Here is a tiny trained network, its code and every weight. The questions are about switching its units off for an input and a class, where a switched-off unit gives its printed mean instead of its output.

import numpy as np


def w(rows, s, z=0):
    codes = np.array(rows[::2]) - 128.0
    scale = np.full(codes.shape[1], s)
    scale[-1] = z or s
    return codes * scale


def f(y):
    return y / 2 * (1 + np.tanh(0.7978845608 * (y + 0.044715 * y**3)))


def log_softmax(a):
    a = a - a.max(-1, keepdims=True)
    return a - np.log(np.exp(a).sum(-1, keepdims=True))


def net(x, mask):
    res = np.array(x, float).reshape(1, 4) / 4 @ E
    y = f(res @ A[0][:, :-1].T + A[0][:, -1])
    res = res + np.where(mask, y, B[0][:, -1]) @ B[0][:, :-1]
    return log_softmax(res[-1] @ U[:, :-1].T + U[:, -1])


A, B = {}, {}
E = w([
[48,174,58,124,201,125,160],'x0',
[228,188,75,82,175,115,182],'x1',
[119,104,5,131,80,139,134],'x2',
[175,195,134,153,99,56,53],'x3',
],0.012)
A[0] = w([
[145,165,159,148,109,81,145,126],'neuron 1',
[218,165,177,116,152,124,134,117],'neuron 2',
[142,150,79,102,147,122,119,213],'neuron 3',
[137,121,38,138,41,119,83,144],'neuron 4',
[78,112,117,112,130,130,181,160],'neuron 5',
[162,120,148,157,87,110,34,143],'neuron 6',
[66,68,140,153,103,149,115,154],'neuron 7',
[97,175,140,159,157,106,100,145],'neuron 8',
[116,127,140,142,29,112,30,162],'neuron 9',
[178,164,53,154,148,122,164,219],'neuron 10',
[153,174,62,101,139,119,153,243],'neuron 11',
[132,108,98,110,116,128,212,86],'neuron 12',
[101,124,126,146,174,117,138,250],'neuron 13',
[112,145,162,104,126,93,153,125],'neuron 14',
[93,75,96,111,104,114,136,103],'neuron 15',
[109,114,171,149,135,109,78,138],'neuron 16',
[114,117,82,125,169,115,123,115],'neuron 17',
[148,80,101,134,153,144,212,118],'neuron 18',
[77,107,94,126,144,166,146,245],'neuron 19',
[131,112,186,131,186,129,154,101],'neuron 20',
[84,122,115,150,126,132,133,90],'neuron 21',
[44,251,154,134,180,93,44,238],'neuron 22',
],0.013,0.0026)
B[0] = w([
[125,113,164,113,136,158,134,177],'neuron 1',
[141,62,155,139,154,136,221,227],'neuron 2',
[116,133,76,136,122,152,125,183],'neuron 3',
[111,117,102,120,28,127,188,222],'neuron 4',
[166,112,166,140,168,126,111,176],'neuron 5',
[73,130,197,124,76,128,101,229],'neuron 6',
[121,123,112,117,77,127,167,217],'neuron 7',
[131,158,102,130,167,127,107,175],'neuron 8',
[77,166,167,106,4,117,69,248],'neuron 9',
[118,137,45,132,171,123,143,221],'neuron 10',
[143,126,59,135,175,119,131,218],'neuron 11',
[130,131,156,140,191,139,110,171],'neuron 12',
[150,120,134,135,166,143,126,167],'neuron 13',
[129,114,118,130,141,139,142,151],'neuron 14',
[135,113,152,132,121,108,175,169],'neuron 15',
[141,166,103,131,130,122,89,193],'neuron 16',
[149,122,113,118,135,123,85,162],'neuron 17',
[131,122,217,138,165,113,116,182],'neuron 18',
[144,134,180,115,178,132,148,195],'neuron 19',
[128,104,124,118,92,111,173,183],'neuron 20',
[154,106,130,133,141,135,146,155],'neuron 21',
[157,163,32,142,234,129,61,254],'neuron 22',
],0.017,0.014)
U = w([
[64,172,98,81,3,81,46,2],'0',
[167,176,107,150,239,118,19,175],'1',
[179,92,14,135,180,120,228,164],'2',
[135,55,204,83,92,128,203,176],'3',
],0.0067,0.0008)

Each question gives the input, the list of numbers given to net, and the class t.
The units are the neurons (one row each of A and B). Each row of codes is followed by its name. A weight is (code - 128) times the scale printed after its matrix; where a second scale follows, it is the last column's (A, B and U).
mask holds one flag per neuron, in row order. A switched-off neuron (its flag False) gives its mean, the last column of its row in B, instead of its output. The means were averaged over made-up inputs and are rounded, as every weight is.
A unit's drop is (log p(t) with every unit on - log p(t) with that unit switched off) / (log p(t) with every unit on - log p(t) with every unit switched off).
most important unit: the unit with the biggest drop
k most important neurons: the k neurons with the biggest drops, biggest first
drop of u: that unit's drop, to one decimal
input [3,-3,-6,-4], class 1: 3 most important neurons => [neuron 2; neuron 4; neuron 10]
input [3,4,-8,3], class 2: 3 most important neurons => [neuron 2; neuron 20; neuron 9]
input [1,-8,2,-3], class 3: 2 most important neurons => [neuron 19; neuron 22]
input [2,-8,-3,-3], class 1: most important unit => neuron 4
input [5,-3,-4,-7], class 3: 2 most important neurons => [neuron 22; neuron 20]
input [-3,0,-6,8], class 0: 3 most important neurons => [neuron 9; neuron 6; neuron 11]
input [4,0,4,-6], class 1: 3 most important neurons => [neuron 18; neuron 2; neuron 12]
input [-2,5,-6,6], class 2: 2 most important neurons => [neuron 2; neuron 22]
input [6,4,5,-5], class 1: 2 most important neurons => [neuron 18; neuron 12]
input [0,-8,6,-3], class 3: 3 most important neurons => [neuron 19; neuron 15; neuron 22]
input [-3,6,-7,2], class 2: 2 most important neurons => [neuron 9; neuron 18]
input [-1,5,-6,-2], class 3: 2 most important neurons => [neuron 22; neuron 10]
input [2,-1,-4,-2], class 1: 4 most important neurons => [neuron 2; neuron 4; neuron 10; neuron 7]
input [-8,2,-7,6], class 3: most important unit => neuron 2
input [5,4,-6,-4], class 1: 3 most important neurons => [neuron 4; neuron 7; neuron 18]
input [-4,8,-6,-6], class 3: 2 most important neurons => [neuron 22; neuron 18]
input [-4,1,2,-5], class 3: drop of neuron 11 => 0.1
input [0,0,-2,-8], class 3: drop of neuron 22 => 0.6
input [-5,2,-2,-8], class 3: drop of neuron 22 => 0.2
input [4,8,-8,4], class 2: drop of neuron 6 => 0.0
input [3,7,1,-7], class 1: most important unit => neuron 18
